Below are the code and all the weights of a small trained network. Each question names an input and a target symbol and asks about switching units off, where a switched-off unit gives its printed mean instead of its output.

import numpy as np


def w(rows, s, z=0):
    codes = np.array(rows[::2]) - 128.0
    scale = np.full(codes.shape[1], s)
    scale[-1] = z or s
    return codes * scale


def norm(h):
    return h / np.sqrt((h * h).mean(-1, keepdims=True) + 1e-5)


def f(y):
    return np.maximum(y, 0)


def softmax(a):
    e = np.exp(a - a.max(-1, keepdims=True))
    return e / e.sum(-1, keepdims=True)


def log_softmax(a):
    a = a - a.max(-1, keepdims=True)
    return a - np.log(np.exp(a).sum(-1, keepdims=True))


def net(x, mask):
    ids = ['αβγδεζθλμξπστφψω'.index(c) for c in x.split()]
    T = len(ids)
    res = E[ids] + P[:T]
    u = 0
    for l in range(3):
        q, k, v = (norm(res) @ M[l].T for M in (Q, K, V))
        z = softmax(np.where(np.tri(T) > 0, q @ k.T / 2**0.5, -1e9)) @ v
        res = res + np.where(mask[u], z, O[l][:, -1]) @ O[l][:, :-1]
        u += 1
        y = f(norm(res) @ A[l][:, :-1].T + A[l][:, -1])
        res = res + np.where(mask[u : u + 8], y, B[l][:, -1]) @ B[l][:, :-1]
        u += 8
    return log_softmax(norm(res)[-1] @ U[:, :-1].T + U[:, -1])


Q, K, V, O, A, B = {}, {}, {}, {}, {}, {}
E = w([
[113,133,91,181,180,228,81,173,200,227,166,89],'α',
[84,179,122,68,50,20,105,172,177,150,115,83],'β',
[87,155,185,105,96,135,172,150,210,34,81,141],'γ',
[120,148,88,82,160,129,220,159,173,177,114,153],'δ',
[209,184,129,159,133,244,225,139,226,107,115,126],'ε',
[161,162,168,169,137,144,134,151,104,219,125,29],'ζ',
[100,181,173,172,104,147,230,91,140,133,98,98],'θ',
[169,39,133,183,161,192,209,83,106,128,157,99],'λ',
[154,222,232,175,105,164,111,181,164,107,113,68],'μ',
[146,87,196,113,152,133,214,166,186,107,115,126],'ξ',
[112,186,198,132,148,55,150,169,78,166,137,69],'π',
[237,147,58,138,106,176,26,137,211,96,153,82],'σ',
[89,188,66,189,65,130,122,79,169,138,138,80],'τ',
[182,254,90,107,154,130,129,204,185,157,110,119],'φ',
[108,77,110,129,123,153,112,138,219,77,135,115],'ψ',
[67,173,94,175,146,196,162,108,139,108,126,92],'ω',
],0.0054)
P = w([
[111,116,113,139,97,167,191,208,113,72,208,47],'0',
[105,153,108,126,154,117,169,136,202,122,160,72],'1',
[133,127,107,161,69,167,221,255,105,79,166,110],'2',
[116,158,140,144,150,124,149,113,227,144,113,108],'3',
[123,146,120,166,43,174,200,232,103,88,155,108],'4',
[135,157,157,152,144,135,117,92,216,150,65,145],'5',
[116,143,142,160,39,166,198,230,102,87,165,93],'6',
[162,169,189,134,164,154,79,57,174,154,29,192],'7',
[119,146,188,154,57,186,165,211,93,84,163,110],'8',
],0.0063)
Q[0] = w([
[128,168,172,163,135,181,161,159,199,125,107,92],'0.h1',
[87,74,76,88,149,69,57,101,2,118,187,184],'0.h1',
],0.039)
K[0] = w([
[131,99,120,142,119,154,61,5,107,162,94,195],'0.h1',
[93,95,74,157,79,145,184,223,95,68,235,7],'0.h1',
],0.025)
V[0] = w([
[165,123,254,69,159,104,177,244,138,83,121,162],'0.h1',
[222,92,123,153,209,219,194,125,100,217,153,119],'0.h1',
],0.0077)
O[0] = w([
[123,137,150,232,118,100,141,191,181,174,171,198,5],'0.h1',
[184,100,105,171,92,96,156,155,138,136,3,76,23],'0.h1',
],0.0041,0.0019)
A[0] = w([
[82,99,137,158,146,83,151,39,166,105,104,191,189],'0.n1',
[118,114,64,152,64,134,119,181,59,107,114,119,42],'0.n2',
[151,143,96,84,139,79,60,80,160,165,139,127,85],'0.n3',
[124,111,112,136,195,13,119,105,133,198,127,140,148],'0.n4',
[94,166,47,160,232,120,104,113,117,182,97,151,90],'0.n5',
[191,144,158,136,113,140,148,155,62,110,153,139,45],'0.n6',
[101,82,57,13,127,2,128,102,162,239,117,193,5],'0.n7',
[118,125,142,128,72,120,116,152,116,54,123,152,85],'0.n8',
],0.0083,0.0018)
B[0] = w([
[115,131,158,62,109,116,143,100,185,121,119,146,229],'0.n1',
[134,116,184,123,151,116,151,176,155,155,134,117,254],'0.n2',
[135,138,140,134,100,76,111,116,194,120,122,135,196],'0.n3',
[198,103,142,87,112,131,174,124,116,186,122,91,149],'0.n4',
[101,138,112,63,93,168,112,100,128,153,150,133,161],'0.n5',
[67,153,107,141,114,129,131,124,164,141,129,134,209],'0.n6',
[65,109,92,115,254,128,144,210,160,164,97,164,138],'0.n7',
[128,114,109,143,151,175,142,137,123,180,148,113,242],'0.n8',
],0.01,0.0036)
Q[1] = w([
[46,176,116,36,115,159,166,86,89,144,125,89],'1.h1',
[158,103,35,140,147,55,5,74,67,13,154,196],'1.h1',
],0.016)
K[1] = w([
[91,144,186,23,151,172,69,117,51,76,84,160],'1.h1',
[98,118,53,141,68,120,227,235,121,32,234,4],'1.h1',
],0.014)
V[1] = w([
[101,4,157,153,135,139,137,62,113,98,132,126],'1.h1',
[206,80,105,150,130,153,28,144,188,96,166,106],'1.h1',
],0.015)
O[1] = w([
[86,34,178,131,2,105,175,104,89,76,114,118,3],'1.h1',
[25,122,66,168,113,170,6,80,127,122,38,117,140],'1.h1',
],0.0045,0.0059)
A[1] = w([
[137,125,139,54,182,182,128,78,44,61,144,93,54],'1.n1',
[109,172,71,104,130,36,127,33,36,128,152,131,11],'1.n2',
[177,115,141,208,95,112,131,191,96,126,145,214,73],'1.n3',
[174,32,97,198,39,51,180,140,42,86,11,142,4],'1.n4',
[93,103,122,208,104,122,111,188,101,130,141,203,81],'1.n5',
[134,125,126,163,126,163,155,188,105,108,65,111,87],'1.n6',
[129,120,73,130,139,138,113,123,48,169,59,96,66],'1.n7',
[111,131,152,125,120,161,101,109,84,109,214,212,75],'1.n8',
],0.013,0.004)
B[1] = w([
[111,193,135,56,107,139,151,153,152,88,103,113,225],'1.n1',
[108,91,119,213,85,92,138,104,193,216,101,169,152],'1.n2',
[65,119,111,114,128,117,154,133,184,154,81,142,190],'1.n3',
[147,101,90,155,46,181,50,249,173,165,160,140,150],'1.n4',
[154,166,78,109,112,106,89,93,125,104,125,96,216],'1.n5',
[177,135,131,134,147,96,157,106,123,136,146,123,255],'1.n6',
[95,86,164,135,146,145,132,117,144,115,118,72,156],'1.n7',
[140,75,145,124,177,140,133,131,125,111,173,155,153],'1.n8',
],0.016,0.0051)
Q[2] = w([
[92,57,149,96,105,141,87,113,120,2,172,202],'2.h1',
[136,108,101,164,222,99,121,148,116,130,146,198],'2.h1',
],0.018)
K[2] = w([
[64,140,5,189,99,111,197,177,164,90,248,28],'2.h1',
[116,83,103,168,239,43,114,147,170,140,140,184],'2.h1',
],0.015)
V[2] = w([
[100,70,172,11,131,21,45,197,114,223,156,72],'2.h1',
[185,49,29,72,195,211,193,165,224,74,127,153],'2.h1',
],0.012)
O[2] = w([
[63,85,100,116,198,2,47,167,162,80,126,100,126],'2.h1',
[95,74,173,99,53,188,90,68,25,142,48,162,249],'2.h1',
],0.0051,0.013)
A[2] = w([
[111,142,97,182,106,124,183,183,131,120,172,149,64],'2.n1',
[174,120,198,132,92,96,151,116,67,69,172,137,3],'2.n2',
[98,130,156,190,159,117,110,174,123,134,102,191,95],'2.n3',
[45,82,82,141,84,125,114,110,88,100,146,191,52],'2.n4',
[117,113,179,180,155,145,109,155,101,47,250,195,16],'2.n5',
[214,153,87,134,73,72,43,68,76,77,141,91,84],'2.n6',
[196,124,98,155,136,55,135,146,143,125,131,167,100],'2.n7',
[151,100,187,165,115,87,113,91,113,109,114,120,100],'2.n8',
],0.019,0.004)
B[2] = w([
[128,101,110,77,183,121,84,134,81,151,102,140,154],'2.n1',
[106,93,79,127,131,172,142,89,194,97,188,162,150],'2.n2',
[137,127,149,169,105,129,136,122,141,52,132,141,154],'2.n3',
[206,123,164,85,113,112,74,68,161,97,103,160,174],'2.n4',
[36,203,192,129,129,139,140,76,92,193,115,189,148],'2.n5',
[115,115,66,181,124,52,135,120,6,89,125,126,255],'2.n6',
[115,142,176,130,78,136,106,106,133,125,191,107,147],'2.n7',
[140,164,116,108,143,109,147,108,155,103,122,154,149],'2.n8',
],0.018,0.01)
U = w([
[24,40,132,165,163,216,57,93,131,121,88,38,125],'α',
[97,207,136,31,78,183,166,192,94,39,111,73,111],'β',
[204,147,162,139,246,61,198,76,162,103,89,23,48],'γ',
[227,138,148,183,63,216,205,94,77,210,85,106,111],'δ',
[70,172,56,153,63,33,135,106,225,213,92,128,109],'ε',
[161,232,19,90,199,156,41,127,140,204,151,160,88],'ζ',
[3,173,206,161,118,163,120,69,65,181,148,220,89],'θ',
[152,55,102,152,34,167,58,235,148,162,153,135,169],'λ',
[41,120,136,96,205,38,46,204,176,63,160,167,83],'μ',
[128,114,61,176,103,64,133,86,23,88,128,125,254],'ξ',
[179,142,228,129,103,75,118,135,114,172,245,56,150],'π',
[108,36,229,191,69,101,219,178,152,80,43,158,88],'σ',
[132,28,147,48,189,112,173,182,79,220,91,167,146],'τ',
[248,87,146,75,106,110,21,67,144,66,100,181,119],'φ',
[144,62,43,115,132,195,196,94,174,103,225,159,163],'ψ',
[183,219,158,239,170,177,98,190,156,56,141,139,146],'ω',
],0.0053,0.004)

Each question gives the input, a string of symbols that net reads in full, and the target symbol t.
The units are the heads (2 rows each of Q, K, V and O) and the neurons (one row each of A and B). Each row of codes is followed by its name. A weight is (code - 128) times the scale printed after its matrix; where a second scale follows, it is the last column's (O, A, B and U).
mask holds one flag per unit, layer by layer, with each layer's heads first. A switched-off unit (its flag False) gives its mean, the last column of its rows in O or B, instead of its output. The means were averaged over made-up inputs and are rounded, as every weight is.
A unit's drop is (log p(t) with every unit on - log p(t) with that unit switched off) / (log p(t) with every unit on - log p(t) with every unit switched off).
The circuit of an input: a set's keep is (log p(t) with only the set's units on - log p(t) with every unit switched off) / (log p(t) with every unit on - log p(t) with every unit switched off). Starting from the 12 units with the biggest drops (on a tie, the unit counted first), units are removed one at a time, each time the one whose removal leaves the highest keep (on an exact tie, the one counted first), for as long as the keep stays at least 0.8.
circuit, biggest first: the units of the circuit, biggest drop first
unit that matters most: the unit with the biggest drop
top k neurons: the k neurons with the biggest drops, biggest first
k most important neurons of layer l: the k neurons of layer l with the biggest drops, biggest first
input ψ ψ β ψ ε ω γ φ, target ζ: circuit, biggest first -> 1.h1
input τ σ θ, target α: circuit, biggest first -> 1.h1; 1.n7
input ψ γ ψ ω ω ξ, target σ: circuit, biggest first -> 0.h1; 2.n3; 1.n3
input φ φ γ ε λ, target δ: circuit, biggest first -> 2.h1; 2.n6; 0.h1
input β ξ τ ψ τ θ ψ β τ, target θ: circuit, biggest first -> 0.h1; 2.n5; 1.n8
input ψ θ ψ θ ψ λ ψ, target λ: circuit, biggest first -> 1.n4; 0.h1
input τ γ θ σ ξ, target α: circuit, biggest first -> 1.h1; 1.n7
input ψ λ τ ζ ω ψ ψ β γ, target θ: circuit, biggest first -> 2.n5; 0.h1
input τ τ ψ τ, target φ: top 4 neurons -> 0.n3; 2.n4; 1.n2; 0.n2
input γ φ ψ τ θ, target β: circuit, biggest first -> 0.h1; 1.n1
input ψ γ ξ, target φ: top 3 neurons -> 1.n3; 2.n4; 1.n5
input ψ ψ ψ ψ, target φ: top 2 neurons -> 0.n8; 0.n2
input λ ψ τ τ ζ, target β: circuit, biggest first -> 0.h1; 1.n1
input ψ τ ω ψ λ τ ω, target β: unit that matters most -> 0.h1
input θ μ ψ θ ψ τ γ φ ξ, target ω: 2 most important neurons of layer 2 -> 2.n3; 2.n6
input τ φ ξ θ ε, target τ: top 2 neurons -> 1.n3; 2.n1
input ψ ω θ ψ ψ μ, target ω: 2 most important neurons of layer 2 -> 2.n3; 2.n6
input ζ ζ ψ ψ ξ θ ψ μ θ, target ζ: top 2 neurons -> 2.n6; 2.n1
input ψ δ ψ, target σ: top 3 neurons -> 2.n3; 2.n6; 1.n3
input ω ε ψ, target δ: top neuron -> 2.n6
input ξ β ψ θ ω π, target π: top 2 neurons -> 2.n7; 0.n4
input γ ψ σ ψ β ψ, target μ: top 2 neurons -> 1.n5; 0.n1
input τ ψ ε τ γ δ, target τ: top 2 neurons -> 0.n4; 0.n7
input φ ψ τ γ τ ψ θ δ μ, target σ: top 3 neurons -> 1.n3; 2.n3; 2.n6
input ψ φ μ λ ψ ω β ξ, target σ: 2 most important neurons of layer 2 -> 2.n3; 2.n4
input ψ β ψ φ τ λ ψ α, target α: top 2 neurons -> 1.n7; 0.n5
input β φ θ ψ θ θ, target ψ: unit that matters most -> 1.h1
input ψ θ β, target τ: 2 most important neurons of layer 2 -> 2.n1; 2.n6
input ω φ μ γ ψ α ψ, target γ: top 2 neurons -> 1.n6; 1.n7
input θ τ π σ μ, target α: top 2 neurons -> 1.n7; 2.n6
